Below are the code and all the weights of a small trained network. Each question names an input and a class and asks about switching units off, where a switched-off unit gives its printed mean instead of its output.

import numpy as np


def w(rows, s, z=0):
    codes = np.array(rows[::2]) - 128.0
    scale = np.full(codes.shape[1], s)
    scale[-1] = z or s
    return codes * scale


def norm(h):
    return h / np.sqrt((h * h).mean(-1, keepdims=True) + 1e-5)


def f(y):
    return y / 2 * (1 + np.tanh(0.7978845608 * (y + 0.044715 * y**3)))


def log_softmax(a):
    a = a - a.max(-1, keepdims=True)
    return a - np.log(np.exp(a).sum(-1, keepdims=True))


def net(x, mask):
    res = np.array(x, float).reshape(1, 5) / 4 @ E
    u = 0
    for l in range(2):
        y = f(norm(res) @ A[l][:, :-1].T + A[l][:, -1])
        res = res + np.where(mask[u : u + 16], y, B[l][:, -1]) @ B[l][:, :-1]
        u += 16
    return log_softmax(norm(res)[-1] @ U[:, :-1].T + U[:, -1])


A, B = {}, {}
E = w([
[172,70,106,110,127,178,161,76,148],'x0',
[156,191,115,78,58,118,154,132,253],'x1',
[168,100,160,159,160,180,65,181,158],'x2',
[68,111,161,53,73,167,81,103,108],'x3',
[247,138,157,80,145,64,27,93,99],'x4',
],0.0039)
A[0] = w([
[169,105,115,186,198,66,198,136,174,141],'L0N1',
[82,158,41,106,146,83,159,59,89,79],'L0N2',
[149,249,124,167,89,113,67,144,104,179],'L0N3',
[132,79,144,127,174,215,64,220,143,77],'L0N4',
[106,139,87,105,82,64,182,43,74,4],'L0N5',
[157,195,163,117,119,208,104,173,219,51],'L0N6',
[159,28,62,111,128,207,184,43,146,116],'L0N7',
[132,207,82,81,66,104,187,74,239,208],'L0N8',
[50,123,152,2,144,214,79,117,126,169],'L0N9',
[72,111,69,166,113,195,148,179,155,64],'L0N10',
[25,104,91,161,177,172,151,140,101,119],'L0N11',
[121,36,140,143,158,108,166,137,34,27],'L0N12',
[228,53,73,68,165,130,159,48,130,234],'L0N13',
[94,217,103,103,132,100,178,45,90,43],'L0N14',
[164,150,118,140,166,161,87,85,33,48],'L0N15',
[20,195,166,166,155,21,71,176,138,131],'L0N16',
],0.0051,0.0023)
B[0] = w([
[56,174,193,122,177,176,112,12,172,172],'L0N1',
[161,176,135,187,98,112,35,146,137,160],'L0N2',
[128,96,75,99,183,156,168,133,75,179],'L0N3',
[155,153,120,222,48,78,24,110,161,155],'L0N4',
[151,88,92,253,97,119,70,119,183,160],'L0N5',
[152,79,149,184,98,41,98,123,118,162],'L0N6',
[80,91,92,83,159,184,40,218,204,189],'L0N7',
[116,46,186,142,149,92,139,159,83,254],'L0N8',
[116,193,141,183,244,139,185,70,142,202],'L0N9',
[194,185,85,78,84,143,139,105,9,158],'L0N10',
[225,89,156,109,105,99,137,175,75,182],'L0N11',
[75,31,217,101,95,82,165,98,235,157],'L0N12',
[73,137,81,102,148,154,108,186,106,213],'L0N13',
[165,97,103,224,128,119,27,110,123,156],'L0N14',
[153,108,115,115,94,59,221,199,109,149],'L0N15',
[50,39,79,66,174,243,61,187,227,195],'L0N16',
],0.005,0.0051)
A[1] = w([
[174,156,107,204,124,71,21,124,114,132],'L1N1',
[133,123,149,222,93,176,166,150,154,184],'L1N2',
[120,58,213,123,91,63,148,118,165,107],'L1N3',
[199,175,67,46,146,125,127,124,48,106],'L1N4',
[166,114,118,221,57,137,48,118,142,94],'L1N5',
[131,56,110,108,113,157,131,23,143,158],'L1N6',
[122,126,97,125,59,187,206,150,70,19],'L1N7',
[153,60,163,125,161,84,146,148,76,105],'L1N8',
[86,133,96,138,88,130,136,139,85,253],'L1N9',
[143,206,91,134,105,131,90,122,212,73],'L1N10',
[169,185,127,153,186,126,168,119,209,87],'L1N11',
[105,127,208,162,186,195,94,99,104,115],'L1N12',
[140,160,150,69,74,73,169,139,220,42],'L1N13',
[110,123,44,143,95,102,158,90,82,45],'L1N14',
[93,108,80,92,115,81,152,71,120,199],'L1N15',
[67,196,201,107,184,164,138,2,147,177],'L1N16',
],0.0066,0.0019)
B[1] = w([
[124,183,107,152,57,177,135,78,131,253],'L1N1',
[184,202,131,67,113,144,64,84,78,203],'L1N2',
[106,76,141,160,90,92,219,166,61,219],'L1N3',
[174,180,150,77,114,234,151,132,90,155],'L1N4',
[17,147,39,184,85,65,114,100,96,212],'L1N5',
[54,204,163,197,146,47,116,151,144,167],'L1N6',
[212,160,158,49,129,143,90,143,76,149],'L1N7',
[124,119,154,87,59,141,200,155,121,225],'L1N8',
[214,153,113,127,140,128,103,42,184,182],'L1N9',
[76,60,91,174,76,146,151,184,62,131],'L1N10',
[99,149,181,119,160,82,154,67,129,146],'L1N11',
[144,136,114,151,125,38,207,113,196,239],'L1N12',
[99,3,186,232,126,101,183,188,43,121],'L1N13',
[127,179,134,193,52,146,77,177,155,114],'L1N14',
[168,133,139,206,116,158,81,171,155,152],'L1N15',
[230,182,121,154,231,83,236,71,177,204],'L1N16',
],0.0057,0.0034)
U = w([
[95,2,224,173,55,44,228,210,55,109],'0',
[80,187,58,231,57,90,55,66,132,254],'1',
[223,197,155,37,107,216,122,130,62,228],'2',
[147,191,154,164,232,66,194,44,212,202],'3',
[44,34,57,61,229,204,42,213,217,96],'4',
[97,79,37,86,107,78,201,110,128,6],'5',
],0.0088,0.0037)

Each question gives the input, the list of numbers given to net, and the class t.
The units are the neurons (one row each of A and B). Each row of codes is followed by its name. A weight is (code - 128) times the scale printed after its matrix; where a second scale follows, it is the last column's (A, B and U).
mask holds one flag per neuron, layer by layer. A switched-off neuron (its flag False) gives its mean, the last column of its row in B, instead of its output. The means were averaged over made-up inputs and are rounded, as every weight is.
A unit's drop is (log p(t) with every unit on - log p(t) with that unit switched off) / (log p(t) with every unit on - log p(t) with every unit switched off).
The circuit of an input: a set's keep is (log p(t) with only the set's units on - log p(t) with every unit switched off) / (log p(t) with every unit on - log p(t) with every unit switched off). Starting from the 12 units with the biggest drops (on a tie, the unit counted first), units are removed one at a time, each time the one whose removal leaves the highest keep (on an exact tie, the one counted first), for as long as the keep stays at least 0.8.
units of the circuit, in order: the units of the circuit, biggest drop first
most important unit: the unit with the biggest drop
top k neurons: the k neurons with the biggest drops, biggest first
k most important neurons of layer l: the k neurons of layer l with the biggest drops, biggest first
input [7,8,-7,-2,3], class 0: 2 most important neurons of layer 0 -> L0N8; L0N16
input [7,-5,-7,-7,8], class 2: units of the circuit, in order -> L0N13; L1N4
input [8,5,-3,-7,-2], class 4: top 3 neurons -> L0N7; L0N13; L0N9
input [4,4,2,8,-8], class 2: units of the circuit, in order -> L0N10; L1N7
input [7,-3,8,-7,-2], class 1: units of the circuit, in order -> L0N4; L1N5
input [-3,4,-4,4,-1], class 0: units of the circuit, in order -> L0N8
input [3,5,3,-4,0], class 0: top 2 neurons -> L0N6; L0N9
input [-7,-6,5,-1,-5], class 4: top 4 neurons -> L0N16; L0N8; L0N6; L1N3
input [4,-7,1,1,7], class 0: units of the circuit, in order -> L0N12; L1N8
input [8,-1,1,-5,-6], class 4: top 2 neurons -> L0N7; L0N9
input [8,-3,-7,0,6], class 4: top 2 neurons -> L0N13; L0N7
input [6,-7,0,-5,3], class 0: top 2 neurons -> L0N12; L0N15
input [0,-4,1,6,-2], class 3: top 3 neurons -> L0N9; L0N8; L1N16
input [-7,-7,6,4,7], class 0: most important unit -> L0N15
input [3,6,0,-1,6], class 0: top 2 neurons -> L0N8; L0N10
input [-8,-5,-3,7,0], class 4: top 3 neurons -> L0N16; L0N1; L0N11
input [0,3,4,7,6], class 3: top 3 neurons -> L0N9; L1N16; L0N11
input [-6,3,4,8,6], class 3: units of the circuit, in order -> L0N9; L1N16
input [5,1,8,1,8], class 1: units of the circuit, in order -> L0N4; L1N5
input [-3,5,-3,7,-2], class 3: top 2 neurons -> L0N9; L1N16
input [2,7,8,2,1], class 1: top 3 neurons -> L0N4; L1N5; L1N1
input [7,0,-4,1,0], class 4: units of the circuit, in order -> L0N7
input [-2,6,7,-7,-3], class 1: 2 most important neurons of layer 1 -> L1N2; L1N5
